Here is a tiny trained network, its code and every weight. The questions are about switching its units off for an input and a class, where a switched-off unit gives its printed mean instead of its output.

import numpy as np


def w(rows, s, z=0):
    codes = np.array(rows[::2]) - 128.0
    scale = np.full(codes.shape[1], s)
    scale[-1] = z or s
    return codes * scale


def norm(h):
    return h / np.sqrt((h * h).mean(-1, keepdims=True) + 1e-5)


def f(y):
    return y / 2 * (1 + np.tanh(0.7978845608 * (y + 0.044715 * y**3)))


def log_softmax(a):
    a = a - a.max(-1, keepdims=True)
    return a - np.log(np.exp(a).sum(-1, keepdims=True))


def net(x, mask):
    res = np.array(x, float).reshape(1, 2) / 4 @ E
    u = 0
    for l in range(2):
        y = f(norm(res) @ A[l][:, :-1].T + A[l][:, -1])
        res = res + np.where(mask[u : u + 8], y, B[l][:, -1]) @ B[l][:, :-1]
        u += 8
    return log_softmax(norm(res)[-1] @ U[:, :-1].T + U[:, -1])


A, B = {}, {}
E = w([
[130,56,119,110,158,165,2,58,169],'x0',
[105,128,66,223,119,171,79,145,147],'x1',
],0.012)
A[0] = w([
[68,189,114,150,158,194,154,158,87,55],'L0N1',
[137,177,212,150,116,98,200,183,98,108],'L0N2',
[231,97,199,151,70,146,145,152,174,214],'L0N3',
[100,180,99,254,69,215,93,203,103,145],'L0N4',
[156,184,74,183,90,67,154,208,51,131],'L0N5',
[91,102,81,186,178,167,36,110,165,160],'L0N6',
[81,194,83,181,85,109,161,204,114,3],'L0N7',
[34,169,95,200,83,178,140,201,54,38],'L0N8',
],0.0093,0.0055)
B[0] = w([
[155,11,171,119,2,78,44,91,118,155],'L0N1',
[71,127,112,165,101,177,191,155,52,219],'L0N2',
[131,192,88,173,164,152,201,173,210,158],'L0N3',
[63,38,18,171,166,120,160,247,204,251],'L0N4',
[202,158,97,109,72,70,154,28,121,223],'L0N5',
[129,155,204,132,167,68,183,152,95,247],'L0N6',
[252,150,194,90,54,153,55,67,214,192],'L0N7',
[157,101,192,20,146,172,25,105,192,200],'L0N8',
],0.008,0.012)
A[1] = w([
[151,135,118,73,111,150,127,86,136,48],'L1N1',
[178,87,197,64,169,66,91,102,139,249],'L1N2',
[161,141,207,132,145,133,119,169,183,187],'L1N3',
[116,209,119,153,86,116,164,68,52,158],'L1N4',
[96,63,121,67,137,159,98,222,115,6],'L1N5',
[153,109,198,119,72,157,139,70,53,135],'L1N6',
[144,169,161,147,69,145,141,80,12,81],'L1N7',
[175,156,89,197,106,154,118,148,176,165],'L1N8',
],0.012,0.0022)
B[1] = w([
[61,137,169,185,227,77,148,139,123,161],'L1N1',
[133,170,228,65,105,136,88,68,66,254],'L1N2',
[149,169,126,96,49,150,107,17,164,194],'L1N3',
[109,136,107,62,95,172,94,229,54,201],'L1N4',
[50,182,157,150,185,123,180,131,32,168],'L1N5',
[44,133,115,151,144,137,136,218,94,187],'L1N6',
[148,141,89,131,239,195,228,215,1,187],'L1N7',
[169,94,111,134,69,51,128,57,178,181],'L1N8',
],0.01)
U = w([
[187,72,83,131,34,59,106,120,236,233],'0',
[209,198,81,218,160,200,100,81,135,3],'1',
[154,164,87,116,98,164,202,229,56,235],'2',
[173,173,55,171,158,207,92,73,135,3],'3',
[48,77,132,214,209,58,129,196,186,195],'4',
[220,174,44,161,187,211,69,88,132,3],'5',
[134,188,250,64,175,155,53,37,96,183],'6',
],0.013,0.0067)

Each question gives the input, the list of numbers given to net, and the class t.
The units are the neurons (one row each of A and B). Each row of codes is followed by its name. A weight is (code - 128) times the scale printed after its matrix; where a second scale follows, it is the last column's (A, B and U).
mask holds one flag per neuron, layer by layer. A switched-off neuron (its flag False) gives its mean, the last column of its row in B, instead of its output. The means were averaged over made-up inputs and are rounded, as every weight is.
A unit's drop is (log p(t) with every unit on - log p(t) with that unit switched off) / (log p(t) with every unit on - log p(t) with every unit switched off).
The circuit of an input: a set's keep is (log p(t) with only the set's units on - log p(t) with every unit switched off) / (log p(t) with every unit on - log p(t) with every unit switched off). Starting from the 12 units with the biggest drops (on a tie, the unit counted first), units are removed one at a time, each time the one whose removal leaves the highest keep (on an exact tie, the one counted first), for as long as the keep stays at least 0.8.
circuit, biggest first: the units of the circuit, biggest drop first
unit that matters most: the unit with the biggest drop
k most important neurons: the k neurons with the biggest drops, biggest first
k most important neurons of layer l: the k neurons of layer l with the biggest drops, biggest first
drop when u is switched off: that unit's drop, to one decimal
input [1,3], class 4: circuit, biggest first => [L0N4]
input [-1,7], class 0: 2 most important neurons => [L0N4 L0N7]
input [0,3], class 4: 2 most important neurons => [L0N4 L1N5]
input [2,2], class 4: 2 most important neurons of layer 0 => [L0N8 L0N7]
input [0,-4], class 2: 2 most important neurons => [L0N8 L0N4]
input [0,-6], class 2: 2 most important neurons of layer 0 => [L0N8 L0N4]
input [-8,2], class 0: 2 most important neurons of layer 0 => [L0N4 L0N7]
input [1,1], class 4: 2 most important neurons => [L0N8 L0N7]
input [0,-8], class 2: 2 most important neurons => [L0N8 L0N7]
input [-1,5], class 0: 2 most important neurons => [L0N4 L0N7]
input [5,6], class 4: drop when L0N5 is switched off => 0.0
input [-2,3], class 0: drop when L0N4 is switched off => 0.2
input [-8,3], class 0: drop when L0N4 is switched off => 0.1
input [-2,5], class 0: unit that matters most => L0N4
